Here is a tiny trained network, its code and every weight. The questions are about switching its units off for an input and a class, where a switched-off unit gives its printed mean instead of its output.

import numpy as np


def w(rows, s, z=0):
    codes = np.array(rows[::2]) - 128.0
    scale = np.full(codes.shape[1], s)
    scale[-1] = z or s
    return codes * scale


def norm(h):
    return h / np.sqrt((h * h).mean(-1, keepdims=True) + 1e-5)


def f(y):
    return np.maximum(y, 0)


def log_softmax(a):
    a = a - a.max(-1, keepdims=True)
    return a - np.log(np.exp(a).sum(-1, keepdims=True))


def net(x, mask):
    res = np.array(x, float).reshape(1, 3) / 4 @ E
    u = 0
    for l in range(4):
        y = f(norm(res) @ A[l][:, :-1].T + A[l][:, -1])
        res = res + np.where(mask[u : u + 3], y, B[l][:, -1]) @ B[l][:, :-1]
        u += 3
    return log_softmax(norm(res)[-1] @ U[:, :-1].T + U[:, -1])


A, B = {}, {}
E = w([
[131,26,169,86],'x0',
[55,193,113,2],'x1',
[150,183,250,134],'x2',
],0.0028)
A[0] = w([
[1,87,97,142,126],'L0N0',
[138,155,154,65,141],'L0N1',
[110,97,39,170,8],'L0N2',
],0.0051,0.0016)
B[0] = w([
[241,172,13,63,246],'L0N0',
[118,92,123,255,252],'L0N1',
[98,149,45,93,242],'L0N2',
],0.005,0.0016)
A[1] = w([
[72,194,66,183,1],'L1N0',
[115,230,55,197,8],'L1N1',
[2,117,175,223,85],'L1N2',
],0.003)
B[1] = w([
[150,255,176,86,159],'L1N0',
[177,198,47,128,254],'L1N1',
[186,195,37,96,221],'L1N2',
],0.0038,0.00054)
A[2] = w([
[189,147,211,129,3],'L2N0',
[1,145,112,32,123],'L2N1',
[52,28,168,40,79],'L2N2',
],0.0067,0.0026)
B[2] = w([
[51,94,69,60,184],'L2N0',
[118,73,143,255,253],'L2N1',
[203,199,138,123,213],'L2N2',
],0.0085,0.0028)
A[3] = w([
[126,159,65,116,255],'L3N0',
[67,165,254,119,152],'L3N1',
[238,102,159,77,144],'L3N2',
],0.0077,0.0031)
B[3] = w([
[124,117,223,86,253],'L3N0',
[171,75,6,100,197],'L3N1',
[75,255,139,144,188],'L3N2',
],0.0068,0.0048)
U = w([
[130,76,40,49,255],'0',
[105,63,160,253,111],'1',
[174,232,163,113,42],'2',
[136,125,208,70,23],'3',
],0.014,0.0024)

Each question gives the input, the list of numbers given to net, and the class t.
The units are the neurons (one row each of A and B). Each row of codes is followed by its name. A weight is (code - 128) times the scale printed after its matrix; where a second scale follows, it is the last column's (A, B and U).
mask holds one flag per neuron, layer by layer. A switched-off neuron (its flag False) gives its mean, the last column of its row in B, instead of its output. The means were averaged over made-up inputs and are rounded, as every weight is.
A unit's drop is (log p(t) with every unit on - log p(t) with that unit switched off) / (log p(t) with every unit on - log p(t) with every unit switched off).
The circuit of an input: a set's keep is (log p(t) with only the set's units on - log p(t) with every unit switched off) / (log p(t) with every unit on - log p(t) with every unit switched off). Starting from all 12 units, units are removed one at a time, each time the one whose removal leaves the highest keep (on an exact tie, the one counted first), for as long as the keep stays at least 0.8.
units of the circuit, in order: the units of the circuit, biggest drop first
k most important neurons: the k neurons with the biggest drops, biggest first
k most important neurons of layer l: the k neurons of layer l with the biggest drops, biggest first
drop of u: that unit's drop, to one decimal
input [2,8,3], class 1: most important neuron -> (L2N1)
input [3,-3,-2], class 3: units of the circuit, in order -> (L2N1 L3N1)
input [-1,6,6], class 0: 2 most important neurons -> (L3N1 L0N2)
input [3,5,-3], class 1: 2 most important neurons -> (L2N1 L3N1)
input [8,5,5], class 2: 2 most important neurons -> (L2N2 L3N2)
input [-4,-4,6], class 0: 3 most important neurons -> (L3N1 L2N1 L2N0)
input [7,1,6], class 2: 3 most important neurons -> (L2N2 L3N2 L2N1)
input [-8,-5,-7], class 2: 2 most important neurons of layer 2 -> (L2N1 L2N0)
input [-7,2,8], class 0: 2 most important neurons -> (L3N1 L2N2)
input [-7,-5,7], class 0: 2 most important neurons -> (L3N1 L0N0)
input [2,0,-3], class 3: units of the circuit, in order -> (L3N0 L3N1)
input [4,7,-5], class 1: 2 most important neurons -> (L2N1 L3N1)
input [7,8,7], class 1: 3 most important neurons -> (L2N1 L0N1 L0N0)
input [7,-6,5], class 2: units of the circuit, in order -> (L2N1)
input [-6,-5,-6], class 0: 4 most important neurons -> (L2N1 L0N2 L3N2 L2N2)
input [1,3,2], class 3: 4 most important neurons -> (L1N2 L0N1 L2N1 L2N2)
input [8,3,8], class 0: 2 most important neurons of layer 3 -> (L3N1 L3N0)
input [0,0,2], class 3: 3 most important neurons -> (L2N1 L1N2 L2N2)
input [4,-3,3], class 2: 3 most important neurons -> (L2N1 L0N1 L3N2)
input [-3,7,4], class 1: most important neuron -> (L2N1)
input [8,0,8], class 0: 2 most important neurons of layer 3 -> (L3N1 L3N0)
input [3,6,-2], class 1: drop of L2N1 -> 0.8
input [3,-1,8], class 0: drop of L0N0 -> 0.0
input [-5,8,5], class 1: drop of L2N1 -> 1.0
input [6,-4,-1], class 2: drop of L2N1 -> 0.2
input [8,6,8], class 0: 2 most important neurons of layer 2 -> (L2N0 L2N1)
input [6,1,-2], class 2: most important neuron of layer 3 -> (L3N2)
input [-1,0,3], class 3: 2 most important neurons of layer 2 -> (L2N1 L2N0)
